Here is a tiny trained network, its code and every weight. The questions are about switching its units off for an input and a class, where a switched-off unit gives its printed mean instead of its output.

import numpy as np


def w(rows, s, z=0):
    codes = np.array(rows[::2]) - 128.0
    scale = np.full(codes.shape[1], s)
    scale[-1] = z or s
    return codes * scale


def norm(h):
    return h / np.sqrt((h * h).mean(-1, keepdims=True) + 1e-5)


def f(y):
    return y / 2 * (1 + np.tanh(0.7978845608 * (y + 0.044715 * y**3)))


def log_softmax(a):
    a = a - a.max(-1, keepdims=True)
    return a - np.log(np.exp(a).sum(-1, keepdims=True))


def net(x, mask):
    res = np.array(x, float).reshape(1, 2) / 4 @ E
    u = 0
    for l in range(2):
        y = f(norm(res) @ A[l][:, :-1].T + A[l][:, -1])
        res = res + np.where(mask[u : u + 7], y, B[l][:, -1]) @ B[l][:, :-1]
        u += 7
    return log_softmax(norm(res)[-1] @ U[:, :-1].T + U[:, -1])


A, B = {}, {}
E = w([
[60,21,60,34],'x0',
[237,152,95,254],'x1',
],0.0056)
A[0] = w([
[185,144,149,142,241],'0.n0',
[220,108,115,219,4],'0.n1',
[84,55,61,43,148],'0.n2',
[93,13,46,55,121],'0.n3',
[73,214,185,42,185],'0.n4',
[219,112,254,129,68],'0.n5',
[115,226,211,209,86],'0.n6',
],0.0086,0.0016)
B[0] = w([
[148,91,153,91,171],'0.n0',
[41,156,181,167,217],'0.n1',
[204,125,116,159,239],'0.n2',
[133,209,77,214,254],'0.n3',
[151,125,140,247,211],'0.n4',
[129,129,28,128,170],'0.n5',
[129,83,1,97,231],'0.n6',
],0.0088,0.0068)
A[1] = w([
[133,171,77,212,158],'1.n0',
[93,141,62,174,155],'1.n1',
[75,106,214,139,143],'1.n2',
[174,180,77,93,119],'1.n3',
[70,3,96,72,253],'1.n4',
[163,131,103,150,120],'1.n5',
[120,75,157,105,140],'1.n6',
],0.011,0.006)
B[1] = w([
[87,104,199,54,251],'1.n0',
[137,116,144,154,212],'1.n1',
[136,116,76,125,134],'1.n2',
[101,72,1,79,147],'1.n3',
[229,220,176,220,141],'1.n4',
[136,102,125,61,156],'1.n5',
[206,113,61,254,119],'1.n6',
],0.0078,0.016)
U = w([
[54,77,195,124,155],'0',
[108,76,6,96,161],'1',
[176,173,124,195,184],'2',
[166,187,138,41,13],'3',
[173,178,142,44,2],'4',
],0.016,0.0092)

Each question gives the input, the list of numbers given to net, and the class t.
The units are the neurons (one row each of A and B). Each row of codes is followed by its name. A weight is (code - 128) times the scale printed after its matrix; where a second scale follows, it is the last column's (A, B and U).
mask holds one flag per neuron, layer by layer. A switched-off neuron (its flag False) gives its mean, the last column of its row in B, instead of its output. The means were averaged over made-up inputs and are rounded, as every weight is.
A unit's drop is (log p(t) with every unit on - log p(t) with that unit switched off) / (log p(t) with every unit on - log p(t) with every unit switched off).
The circuit of an input: a set's keep is (log p(t) with only the set's units on - log p(t) with every unit switched off) / (log p(t) with every unit on - log p(t) with every unit switched off). Starting from the 12 units with the biggest drops (on a tie, the unit counted first), units are removed one at a time, each time the one whose removal leaves the highest keep (on an exact tie, the one counted first), for as long as the keep stays at least 0.8.
circuit, biggest first: the units of the circuit, biggest drop first
unit that matters most: the unit with the biggest drop
top k neurons: the k neurons with the biggest drops, biggest first
k most important neurons of layer l: the k neurons of layer l with the biggest drops, biggest first
drop of u: that unit's drop, to one decimal
input [-8,4], class 1: unit that matters most : 0.n6
input [7,7], class 0: circuit, biggest first : [0.n6, 0.n5]
input [-6,-5], class 1: top 3 neurons : [0.n6, 0.n1, 0.n5]
input [-8,3], class 1: top 2 neurons : [0.n6, 0.n5]
input [2,-2], class 2: top 2 neurons : [0.n3, 0.n6]
input [-8,-7], class 1: top 3 neurons : [0.n6, 0.n1, 0.n5]
input [-2,-2], class 2: 2 most important neurons of layer 0 : [0.n6, 0.n3]
input [-1,-2], class 2: top 3 neurons : [0.n4, 1.n3, 0.n6]
input [-8,-6], class 1: 3 most important neurons of layer 0 : [0.n6, 0.n1, 0.n5]
input [-7,4], class 1: 3 most important neurons of layer 0 : [0.n6, 0.n5, 0.n4]
input [3,0], class 2: 3 most important neurons of layer 0 : [0.n3, 0.n6, 0.n2]
input [-4,1], class 1: top 2 neurons : [0.n5, 0.n6]
input [1,0], class 2: 2 most important neurons of layer 0 : [0.n3, 0.n6]
input [-5,0], class 1: top neuron : [0.n6]
input [3,1], class 2: top 2 neurons : [0.n3, 0.n6]
input [-4,8], class 0: top 2 neurons : [0.n1, 0.n3]
input [2,-1], class 2: top 3 neurons : [0.n3, 0.n6, 0.n2]
input [-6,5], class 1: 3 most important neurons of layer 0 : [0.n6, 0.n4, 0.n5]
input [-8,-4], class 1: drop of 0.n6 : 0.6
input [-2,5], class 0: unit that matters most : 0.n1
input [3,6], class 0: drop of 0.n6 : 0.2
input [-1,4], class 0: drop of 0.n1 : 1.1
